Each row has a class, written after it.
-15 -11 -27 45 -34 -333 -61 70 -265 70 33 49 596 -38 108 283 121 -154 25
 80 -282 -192 162 279 222 -484 -298 110 93 15 212 -137 -194 232 -96 21
 72 160 -107 -47 -196 -126 172 -179 -444 322 246 -207 286 -60 321 -105
 293 77 -28 -20 273 -84 -259 -40 -447 169 21 -266 -140 => z_95
129 76 141 180 -34 -215 -8 273 -29 190 32 67 305 -242 279 167 31 -8 -70
 149 -209 34 131 239 288 -197 34 -66 204 -2 -152 -26 -226 -20 -150 4 69
 57 -244 -44 -26 56 189 -110 -246 108 337 -210 134 463 124 5 49 205 65
 -73 283 1 -157 88 -132 146 129 72 71 => z_74
198 30 100 -227 -304 -304 69 149 193 100 227 -4 602 27 -394 12 -63 -235
 62 131 -217 187 94 73 386 -215 -2 170 5 -355 -129 -230 -53 272 -88 144
 1 -116 -477 -119 -311 -63 -22 -228 -23 387 128 -212 62 24 -229 -108 407
 25 220 220 312 -62 -96 -99 195 150 89 58 -83 => z_569
74 282 76 2 -56 -236 -175 136 55 120 -63 125 445 -98 74 111 -113 -112
 225 211 -242 -44 211 108 388 -122 50 8 117 -168 -6 -170 -113 177 -80 43
 36 -38 -227 -82 -145 -27 51 -122 -223 414 108 -169 102 330 -33 -53 260
 124 -130 230 461 27 -155 80 65 134 117 71 -27 => z_569
-1 144 252 79 -93 -234 27 116 -75 111 19 -13 145 -24 -18 75 44 -91 98
 152 -216 -10 126 159 156 -57 -165 106 108 -108 123 -154 -177 15 -194 -5
 33 17 -136 43 -159 215 165 -103 -331 343 94 -60 127 397 32 -67 183 29
 -115 93 162 -73 -95 22 4 133 128 -1 -103 => z_74
-154 -108 -15 19 61 74 124 -223 -76 -90 -52 -69 -248 64 209 262 66 -131
 202 54 -196 82 207 -209 -175 229 44 32 -152 -341 371 -128 391 173 -134
 12 -116 48 202 -44 -106 260 -24 -111 -271 20 -31 -10 -11 149 -10 43 -20
 -159 -23 24 210 -141 -157 49 -66 -58 -67 -106 -219 => z_184
360 120 205 -7 39 -217 235 -137 433 -35 62 -6 86 32 259 437 23 9 -10 183
 -259 -30 293 -67 217 198 52 164 -55 -340 472 -78 280 24 11 16 -227 -146
 -52 -147 70 -19 215 -272 -316 0 68 -450 207 778 124 71 -79 -60 369 58
 440 181 -28 59 -278 -64 -109 -15 -299 => z_184
-71 -74 235 70 -88 -171 395 33 -100 69 -27 131 -23 -197 15 353 39 216 76
 4 -143 35 32 269 23 32 -297 76 -29 -451 5 -11 139 60 -270 -64 -277 -54
 -115 236 -103 -44 120 -24 -348 177 63 -186 -102 476 192 17 -87 -72 -13
 120 372 -157 -37 115 -15 79 42 197 28 => z_184
70 55 16 207 25 -496 -25 178 -52 176 -43 125 171 -15 -286 245 125 -37
 113 171 -295 18 136 305 234 -69 -351 112 -6 -119 497 -228 -79 253 -175
 -160 -53 -15 -262 323 -131 -178 260 -117 -460 370 408 -217 157 455 227
 -41 280 -2 -102 85 151 -201 -144 -36 -234 53 85 39 -61 => z_184
36 91 88 13 -93 -281 34 186 9 193 -22 -176 405 -85 -77 217 -23 -63 60
 139 -255 40 270 233 248 -290 -346 111 77 -181 146 -198 -103 -85 -312 18
 -3 59 -246 64 -187 -45 94 -280 -340 333 196 -301 116 334 135 -81 228 18
 -47 3 291 -119 -187 47 -81 97 79 62 -116 => z_569
6 -142 128 35 43 -259 -17 -88 -54 9 -26 17 329 -39 -344 309 88 -121 79
 115 -83 -63 134 296 280 -16 -216 75 -69 -130 350 -102 10 222 24 -74 8
 69 40 73 -193 -42 201 -101 -246 57 -35 -260 138 145 457 -101 194 -96 25
 74 72 -33 -195 -92 -311 13 -69 -46 -93 => z_95
23 351 14 -2 -74 -185 4 198 -50 -45 -41 42 297 -27 208 196 21 -302 117
 358 -33 -94 372 45 292 -314 -55 118 70 73 217 -145 -116 100 -22 -39 271
 39 -200 -56 -100 -100 177 -135 -200 303 198 -235 353 224 -109 1 364 239
 -52 24 118 -52 33 142 -198 -74 -15 -82 -234 => z_184
-189 81 -296 39 -62 -189 67 74 -449 -9 38 93 131 -69 476 270 -2 -188 71
 145 -533 115 331 9 122 -188 -262 121 143 -145 438 177 44 147 -202 91 21
 -49 41 45 -309 -40 237 -83 -576 355 231 78 154 375 -384 -54 375 -78
 -144 146 125 -278 -211 153 145 413 412 -267 -448 => z_184
203 160 181 128 -63 -364 -2 144 119 131 40 60 343 -91 -339 161 129 0 -89
 195 -76 26 143 379 196 -74 -214 36 141 -23 336 -119 -355 144 -129 -120
 -41 -22 -366 393 -67 -62 293 -133 -243 258 72 -240 200 385 189 -51 197
 91 106 -5 96 -107 -48 51 -36 12 106 95 136 => z_74
-267 -9 -19 289 164 -168 -19 -116 -40 -6 -26 4 195 113 -134 125 111 -19
 47 -24 -81 -174 57 85 100 -21 -105 -51 -27 -144 436 -42 97 211 -31 -34
 -87 85 81 -7 -47 -25 115 38 -288 122 -121 -89 -6 409 502 -174 16 -140
 -60 -34 -52 -36 -143 51 -255 -41 28 -65 -30 => z_95
-129 204 -83 -40 82 -157 253 -21 -48 96 45 121 -116 -104 512 595 -19
 -117 -123 25 -421 -31 285 70 134 -28 -132 -12 31 -237 418 16 115 -104
 -93 327 -120 -49 52 -67 -10 152 151 -241 -506 208 268 -247 230 698 -254
 27 -100 81 -27 -35 431 -20 -61 90 -361 99 -240 5 -323 => z_184
19 -124 -11 95 114 -49 -153 -120 -262 -159 10 29 310 -35 153 182 143
 -114 118 124 102 -291 30 108 28 -275 -58 -2 67 -10 244 -10 48 129 -23
 -95 126 207 187 -52 -123 2 -23 -101 -137 6 46 99 160 -127 404 -59 -40
 17 -125 -147 111 114 -64 101 -341 77 -86 -138 -115 => z_95
45 69 -19 -61 -109 -159 101 120 -70 -9 -5 -73 329 -47 54 237 27 -191 182
 90 -304 778 276 48 239 -13 -61 42 150 -197 201 -187 19 278 -212 144 4
 56 -179 -66 -145 36 133 -99 -363 467 149 -79 -55 326 -331 -35 316 -27 8
 129 238 -59 -187 79 29 151 114 12 -186 => z_569
-235 -55 97 63 -206 35 164 -14 -319 -22 -30 -3 100 -387 778 347 -268 221
 7 -168 -528 -52 -99 239 74 -413 -480 -124 -33 -322 -201 80 33 -253 -329
 75 -155 -33 119 -289 -235 72 -149 -144 -503 -94 340 -156 45 600 226 -17
 -352 151 -154 0 754 98 -126 8 -200 342 179 188 55 => z_184
61 148 -20 -153 -223 8 101 141 -49 278 -46 -74 453 -99 15 235 -57 -51 83
 141 -516 107 124 -27 298 -254 -115 147 -30 -580 -53 -256 169 250 -253
 144 19 -31 -155 -107 -337 -44 -257 -237 -198 336 -51 -232 -15 341 -162
 -48 268 16 -48 180 323 34 -259 -60 23 231 119 -21 -178 => z_569
3 90 12 45 -53 -269 185 128 -78 112 -67 89 119 -98 13 297 117 39 161 157
 -336 78 305 33 118 -53 -94 44 -72 -319 136 -162 160 144 -275 74 -1 102
 -127 11 -171 16 107 -233 -425 314 -33 -26 125 400 -271 -63 186 -27 -47
 208 386 -79 13 96 -18 192 61 100 -209 => z_569
-6 171 59 67 50 19 -9 80 24 16 -122 12 31 76 78 128 78 164 46 60 126
 -263 56 175 70 -22 -84 -63 16 -26 -30 0 -80 -210 -151 -77 179 54 100
 -12 38 -2 41 -167 -41 171 -89 120 87 78 30 19 -98 177 -109 -2 167 15 74
 92 -13 -152 53 253 179 => z_74
74 201 238 32 9 -239 84 158 187 168 -25 166 292 -139 -60 239 -27 -46 -13
 242 -85 -98 191 255 366 -170 -118 -45 31 -101 187 -148 -253 55 -146 48
 31 36 -272 -22 -22 -125 78 -175 -192 226 150 -205 348 400 147 -60 162
 215 34 67 198 28 -3 -58 -112 35 -193 136 37 => z_74
96 206 218 -120 -55 -248 -70 141 -6 31 -101 -36 434 -61 255 342 -9 -42
 -56 193 -153 -94 64 264 330 -534 -136 127 115 -290 -77 -96 -11 0 -215
 77 76 10 24 -288 -316 -12 17 -215 -234 218 13 -113 239 263 218 -85 -14
 174 -21 -19 471 229 -62 6 -277 85 19 129 -53 => z_95
